Below are the code and all the weights of a small trained network. Each question names an input and a target symbol and asks about switching units off, where a switched-off unit gives its printed mean instead of its output.

import numpy as np


def w(rows, s, z=0):
    codes = np.array(rows[::2]) - 128.0
    scale = np.full(codes.shape[1], s)
    scale[-1] = z or s
    return codes * scale


def norm(h):
    return h / np.sqrt((h * h).mean(-1, keepdims=True) + 1e-5)


def f(y):
    return y / 2 * (1 + np.tanh(0.7978845608 * (y + 0.044715 * y**3)))


def softmax(a):
    e = np.exp(a - a.max(-1, keepdims=True))
    return e / e.sum(-1, keepdims=True)


def log_softmax(a):
    a = a - a.max(-1, keepdims=True)
    return a - np.log(np.exp(a).sum(-1, keepdims=True))


def net(x, mask):
    ids = ['ΓΔΘαηψω'.index(c) for c in x.split()]
    T = len(ids)
    res = E[ids] + P[:T]
    u = 0
    for l in range(2):
        q, k, v = (norm(res) @ M[l].T for M in (Q, K, V))
        z = softmax(np.where(np.tri(T) > 0, q @ k.T / 3**0.5, -1e9)) @ v
        res = res + np.where(mask[u], z, O[l][:, -1]) @ O[l][:, :-1]
        u += 1
        y = f(norm(res) @ A[l][:, :-1].T + A[l][:, -1])
        res = res + np.where(mask[u : u + 4], y, B[l][:, -1]) @ B[l][:, :-1]
        u += 4
    return log_softmax(norm(res)[-1] @ U[:, :-1].T + U[:, -1])


Q, K, V, O, A, B = {}, {}, {}, {}, {}, {}
E = w([
[138,190,81,199,42],'Γ',
[92,24,94,161,129],'Δ',
[140,81,89,160,122],'Θ',
[73,115,71,159,170],'α',
[95,78,147,7,111],'η',
[58,145,155,132,126],'ψ',
[77,185,178,52,67],'ω',
],0.017)
P = w([
[7,148,3,32,21],'0',
[11,91,51,59,40],'1',
[35,122,98,94,55],'2',
[88,131,148,126,108],'3',
[108,113,183,217,91],'4',
[90,96,113,140,59],'5',
],0.004)
Q[0] = w([
[33,106,2,166,20],'L0H0',
[95,35,2,82,82],'L0H0',
[44,193,187,115,250],'L0H0',
],0.0068)
K[0] = w([
[134,91,252,159,179],'L0H0',
[117,174,254,162,178],'L0H0',
[145,151,122,120,21],'L0H0',
],0.0094)
V[0] = w([
[173,130,131,192,115],'L0H0',
[2,158,159,117,121],'L0H0',
[40,76,124,145,95],'L0H0',
],0.007)
O[0] = w([
[13,202,215,40,185,69],'L0H0',
[76,156,255,255,179,230],'L0H0',
[101,81,139,50,185,254],'L0H0',
],0.0082,0.0068)
A[0] = w([
[94,73,114,68,231,97],'L0N0',
[56,55,137,153,215,173],'L0N1',
[152,72,16,2,14,195],'L0N2',
[142,140,226,179,181,7],'L0N3',
],0.0059,0.0015)
B[0] = w([
[138,165,144,139,70,181],'L0N0',
[128,165,42,118,56,254],'L0N1',
[216,149,151,127,129,226],'L0N2',
[67,119,111,120,7,145],'L0N3',
],0.011,0.0056)
Q[1] = w([
[181,88,18,185,196],'L1H0',
[211,139,163,181,19],'L1H0',
[21,87,93,253,83],'L1H0',
],0.0062)
K[1] = w([
[145,111,38,75,227],'L1H0',
[39,173,167,186,91],'L1H0',
[126,215,159,90,254],'L1H0',
],0.0051)
V[1] = w([
[136,157,183,168,62],'L1H0',
[174,113,103,254,177],'L1H0',
[132,193,119,127,215],'L1H0',
],0.0061)
O[1] = w([
[221,137,172,77,162,185],'L1H0',
[175,145,100,105,6,97],'L1H0',
[97,158,64,187,124,4],'L1H0',
],0.013,0.0038)
A[1] = w([
[162,127,68,216,139,128],'L1N0',
[123,92,245,69,131,126],'L1N1',
[55,109,185,138,114,160],'L1N2',
[90,180,24,187,125,3],'L1N3',
],0.012,0.0013)
B[1] = w([
[146,121,162,143,199,210],'L1N0',
[124,113,110,198,179,254],'L1N1',
[161,217,9,151,125,219],'L1N2',
[122,73,204,154,105,168],'L1N3',
],0.014,0.0057)
U = w([
[170,184,252,110,88,50],'Γ',
[57,57,89,45,101,9],'Δ',
[220,41,136,111,137,253],'Θ',
[16,73,216,126,68,139],'α',
[128,106,159,99,255,179],'η',
[171,157,60,59,73,238],'ψ',
[109,165,102,163,142,99],'ω',
],0.0095,0.0023)

Each question gives the input, a string of symbols that net reads in full, and the target symbol t.
The units are the heads (3 rows each of Q, K, V and O) and the neurons (one row each of A and B). Each row of codes is followed by its name. A weight is (code - 128) times the scale printed after its matrix; where a second scale follows, it is the last column's (O, A, B and U).
mask holds one flag per unit, layer by layer, with each layer's heads first. A switched-off unit (its flag False) gives its mean, the last column of its rows in O or B, instead of its output. The means were averaged over made-up inputs and are rounded, as every weight is.
A unit's drop is (log p(t) with every unit on - log p(t) with that unit switched off) / (log p(t) with every unit on - log p(t) with every unit switched off).
The circuit of an input: a set's keep is (log p(t) with only the set's units on - log p(t) with every unit switched off) / (log p(t) with every unit on - log p(t) with every unit switched off). Starting from all 10 units, units are removed one at a time, each time the one whose removal leaves the highest keep (on an exact tie, the one counted first), for as long as the keep stays at least 0.8.
circuit, biggest first: the units of the circuit, biggest drop first
k most important neurons: the k neurons with the biggest drops, biggest first
k most important neurons of layer l: the k neurons of layer l with the biggest drops, biggest first
drop of u: that unit's drop, to one decimal
input Δ η Γ, target Θ: 3 most important neurons of layer 0 -> (L0N0 L0N1 L0N3)
input α α Γ, target α: 3 most important neurons -> (L0N2 L1N3 L1N2)
input η Θ Γ, target Γ: circuit, biggest first -> (L1N2 L1N1)
input η Δ Θ Θ α Θ, target α: 2 most important neurons of layer 0 -> (L0N1 L0N2)
input ω η Θ, target η: circuit, biggest first -> (L1H0)
input Θ ψ Δ, target ω: circuit, biggest first -> (L0H0 L1N2)
input Θ η η η α, target α: 2 most important neurons of layer 0 -> (L0N1 L0N2)
input Θ α Δ, target Δ: circuit, biggest first -> (L0H0 L1N1 L0N1)
input ψ Θ Γ, target Γ: circuit, biggest first -> (L1N1 L1N2)
input Θ ω Θ, target η: circuit, biggest first -> (L1N0 L1H0 L0N1)
input Γ Θ Θ Θ ψ Θ, target ω: circuit, biggest first -> (L0H0 L1N2 L0N3)
input Θ Θ Δ ω, target η: 2 most important neurons -> (L1N1 L0N1)
input η Θ Δ Θ, target ψ: 3 most important neurons of layer 1 -> (L1N1 L1N3 L1N0)
input Θ η α α Θ Θ, target α: 3 most important neurons of layer 1 -> (L1N2 L1N3 L1N1)
input Θ Θ Δ, target Δ: circuit, biggest first -> (L0H0 L0N1 L1N1)
input Θ Γ Θ, target ψ: circuit, biggest first -> (L0H0 L1N1)
input Θ ψ ω, target η: circuit, biggest first -> (L1H0)
input Θ ψ η ψ ω, target ω: 3 most important neurons -> (L1N2 L0N2 L1N0)
input η η ψ ψ, target ψ: 3 most important neurons of layer 0 -> (L0N2 L0N1 L0N3)
input Δ ψ ψ η, target ω: most important neuron -> (L1N2)
input Θ η η ψ Θ, target ω: drop of L1H0 -> 0.0
input Θ ψ Θ Θ Θ Δ, target ψ: drop of L0H0 -> 0.3
input η η Θ ψ α ω, target ω: drop of L0N2 -> 0.2
